Here is a tiny trained network, its code and every weight. The questions are about switching its units off for an input and a class, where a switched-off unit gives its printed mean instead of its output.

import numpy as np


def w(rows, s, z=0):
    codes = np.array(rows[::2]) - 128.0
    scale = np.full(codes.shape[1], s)
    scale[-1] = z or s
    return codes * scale


def norm(h):
    return h / np.sqrt((h * h).mean(-1, keepdims=True) + 1e-5)


def f(y):
    return y / 2 * (1 + np.tanh(0.7978845608 * (y + 0.044715 * y**3)))


def log_softmax(a):
    a = a - a.max(-1, keepdims=True)
    return a - np.log(np.exp(a).sum(-1, keepdims=True))


def net(x, mask):
    res = np.array(x, float).reshape(1, 4) / 4 @ E
    u = 0
    for l in range(2):
        y = f(norm(res) @ A[l][:, :-1].T + A[l][:, -1])
        res = res + np.where(mask[u : u + 5], y, B[l][:, -1]) @ B[l][:, :-1]
        u += 5
    return log_softmax(norm(res)[-1] @ U[:, :-1].T + U[:, -1])


A, B = {}, {}
E = w([
[185,164,93,76,132,117,104,113,144,83,95,96],'x0',
[122,140,117,165,170,179,85,151,76,185,153,60],'x1',
[192,129,116,144,119,148,66,61,6,103,172,114],'x2',
[78,50,119,160,143,161,139,92,183,106,114,178],'x3',
],0.012)
A[0] = w([
[122,197,199,83,101,58,138,194,63,157,65,150,158],'0.n1',
[111,61,152,176,134,180,237,162,42,109,110,248,11],'0.n2',
[116,199,133,108,88,104,231,166,26,142,151,141,242],'0.n3',
[140,186,225,192,88,90,198,238,2,175,113,129,255],'0.n4',
[138,57,214,122,179,149,129,78,139,95,118,197,249],'0.n5',
],0.0051,0.0015)
B[0] = w([
[12,53,131,75,118,72,102,130,108,137,154,165,206],'0.n1',
[211,90,96,137,82,187,125,123,133,127,109,129,194],'0.n2',
[58,37,109,67,136,75,85,153,164,101,134,194,205],'0.n3',
[100,49,42,185,156,82,177,235,148,91,164,153,254],'0.n4',
[114,105,61,229,145,62,254,145,99,176,144,187,209],'0.n5',
],0.0097,0.0045)
A[1] = w([
[142,141,196,103,117,115,196,123,147,93,98,93,147],'1.n1',
[93,184,89,169,144,181,87,100,181,158,1,110,245],'1.n2',
[185,106,78,155,157,148,107,123,181,75,127,115,248],'1.n3',
[83,102,84,171,149,155,103,149,131,103,122,93,248],'1.n4',
[143,129,132,124,136,98,116,134,144,145,154,117,45],'1.n5',
],0.008,0.0016)
B[1] = w([
[128,62,165,70,170,166,239,124,178,88,47,2,154],'1.n1',
[103,183,155,191,177,126,180,137,64,152,95,159,221],'1.n2',
[184,117,136,181,114,93,112,160,87,212,71,154,212],'1.n3',
[210,208,113,134,157,122,67,82,72,111,124,73,253],'1.n4',
[96,163,139,68,148,144,95,102,193,175,147,51,124],'1.n5',
],0.0097,0.0046)
U = w([
[152,177,154,133,155,145,61,126,40,174,165,48,140],'0',
[141,116,79,161,100,128,171,52,155,155,108,148,248],'1',
[76,107,152,82,88,134,168,113,167,135,105,103,8],'2',
[104,99,65,125,98,88,95,182,187,150,253,115,150],'3',
],0.0074,0.0016)

Each question gives the input, the list of numbers given to net, and the class t.
The units are the neurons (one row each of A and B). Each row of codes is followed by its name. A weight is (code - 128) times the scale printed after its matrix; where a second scale follows, it is the last column's (A, B and U).
mask holds one flag per neuron, layer by layer. A switched-off neuron (its flag False) gives its mean, the last column of its row in B, instead of its output. The means were averaged over made-up inputs and are rounded, as every weight is.
A unit's drop is (log p(t) with every unit on - log p(t) with that unit switched off) / (log p(t) with every unit on - log p(t) with every unit switched off).
The circuit of an input: a set's keep is (log p(t) with only the set's units on - log p(t) with every unit switched off) / (log p(t) with every unit on - log p(t) with every unit switched off). Starting from all 10 units, units are removed one at a time, each time the one whose removal leaves the highest keep (on an exact tie, the one counted first), for as long as the keep stays at least 0.8.
circuit, biggest first: the units of the circuit, biggest drop first
top k neurons: the k neurons with the biggest drops, biggest first
k most important neurons of layer l: the k neurons of layer l with the biggest drops, biggest first
drop when u is switched off: that unit's drop, to one decimal
input [4,-3,-3,-3], class 2: 2 most important neurons of layer 0	[0.n4, 0.n5]
input [-4,5,4,-6], class 3: 2 most important neurons of layer 0	[0.n4, 0.n3]
input [-6,4,2,-6], class 3: circuit, biggest first	[0.n4]
input [-6,3,5,-8], class 3: top 2 neurons	[0.n4, 0.n3]
input [-3,0,7,-4], class 3: circuit, biggest first	[0.n4, 0.n3]
input [2,-5,2,-2], class 2: top 2 neurons	[0.n4, 1.n4]
input [3,-8,7,-6], class 3: 3 most important neurons of layer 0	[0.n3, 0.n1, 0.n2]
input [-3,1,-1,-6], class 3: drop when 0.n4 is switched off	0.1
input [2,5,1,5], class 0: drop when 1.n4 is switched off	0.2
input [-2,8,-5,-7], class 3: drop when 0.n4 is switched off	0.4
